Below is a small trained network, with its code and all its weights. Each question gives an input and a class and asks what happens when units are switched off, that is, made to give their printed mean instead of their output.

import numpy as np


def w(rows, s, z=0):
    codes = np.array(rows[::2]) - 128.0
    scale = np.full(codes.shape[1], s)
    scale[-1] = z or s
    return codes * scale


def norm(h):
    return h / np.sqrt((h * h).mean(-1, keepdims=True) + 1e-5)


def f(y):
    return y / 2 * (1 + np.tanh(0.7978845608 * (y + 0.044715 * y**3)))


def log_softmax(a):
    a = a - a.max(-1, keepdims=True)
    return a - np.log(np.exp(a).sum(-1, keepdims=True))


def net(x, mask):
    res = np.array(x, float).reshape(1, 3) / 4 @ E
    u = 0
    for l in range(2):
        y = f(norm(res) @ A[l][:, :-1].T + A[l][:, -1])
        res = res + np.where(mask[u : u + 4], y, B[l][:, -1]) @ B[l][:, :-1]
        u += 4
    return log_softmax(norm(res)[-1] @ U[:, :-1].T + U[:, -1])


A, B = {}, {}
E = w([
[85,144,88,117],'x0',
[126,119,129,132],'x1',
[110,197,180,247],'x2',
],0.011)
A[0] = w([
[250,130,155,149,254],'0.n0',
[110,55,78,78,9],'0.n1',
[68,177,17,140,156],'0.n2',
[86,133,191,105,32],'0.n3',
],0.013,0.0068)
B[0] = w([
[38,46,130,161,254],'0.n0',
[66,187,171,19,185],'0.n1',
[79,9,161,234,212],'0.n2',
[204,116,123,91,110],'0.n3',
],0.011,0.0082)
A[1] = w([
[106,88,77,206,106],'1.n0',
[129,209,169,172,67],'1.n1',
[232,88,2,42,102],'1.n2',
[82,175,152,197,253],'1.n3',
],0.013,0.0043)
B[1] = w([
[101,107,131,88,223],'1.n0',
[237,180,140,74,142],'1.n1',
[131,253,142,72,149],'1.n2',
[127,147,114,69,255],'1.n3',
],0.017,0.0098)
U = w([
[85,252,156,48,192],'0',
[56,23,140,163,207],'1',
[35,104,130,93,209],'2',
[74,82,124,118,129],'3',
[221,131,75,190,25],'4',
[182,162,76,182,1],'5',
[252,138,140,157,36],'6',
],0.013,0.0078)

Each question gives the input, the list of numbers given to net, and the class t.
The units are the neurons (one row each of A and B). Each row of codes is followed by its name. A weight is (code - 128) times the scale printed after its matrix; where a second scale follows, it is the last column's (A, B and U).
mask holds one flag per neuron, layer by layer. A switched-off neuron (its flag False) gives its mean, the last column of its row in B, instead of its output. The means were averaged over made-up inputs and are rounded, as every weight is.
A unit's drop is (log p(t) with every unit on - log p(t) with that unit switched off) / (log p(t) with every unit on - log p(t) with every unit switched off).
The circuit of an input: a set's keep is (log p(t) with only the set's units on - log p(t) with every unit switched off) / (log p(t) with every unit on - log p(t) with every unit switched off). Starting from all 8 units, units are removed one at a time, each time the one whose removal leaves the highest keep (on an exact tie, the one counted first), for as long as the keep stays at least 0.8.
units of the circuit, in order: the units of the circuit, biggest drop first
unit that matters most: the unit with the biggest drop
top k neurons: the k neurons with the biggest drops, biggest first
k most important neurons of layer l: the k neurons of layer l with the biggest drops, biggest first
drop when u is switched off: that unit's drop, to one decimal
input [-3,-3,8], class 0: unit that matters most : 0.n2
input [3,4,-5], class 0: units of the circuit, in order : 0.n0, 1.n2
input [1,-1,4], class 0: top 3 neurons : 0.n2, 1.n3, 0.n0
input [1,3,-7], class 0: units of the circuit, in order : 1.n2, 0.n0
input [-4,-6,7], class 0: 2 most important neurons of layer 1 : 1.n1, 1.n3
input [5,7,-8], class 0: top 2 neurons : 0.n0, 1.n2
input [-3,6,-6], class 0: units of the circuit, in order : 0.n2, 1.n2
input [-2,0,5], class 0: top 3 neurons : 0.n2, 1.n3, 1.n1
input [7,-7,3], class 1: top 2 neurons : 0.n2, 0.n1
input [-1,-4,6], class 0: top 2 neurons : 0.n2, 1.n1
input [-4,-7,-8], class 0: top 2 neurons : 1.n2, 0.n2
input [-1,-2,4], class 0: 2 most important neurons of layer 1 : 1.n3, 1.n1
input [8,8,3], class 1: 2 most important neurons of layer 0 : 0.n2, 0.n1
input [0,-5,8], class 0: unit that matters most : 1.n1
input [7,7,2], class 1: 2 most important neurons of layer 0 : 0.n2, 0.n1
input [7,-3,-2], class 1: drop when 0.n2 is switched off : 0.8
input [8,-5,-1], class 1: drop when 0.n2 is switched off : 0.7
input [5,-3,1], class 1: drop when 0.n0 is switched off : 0.0
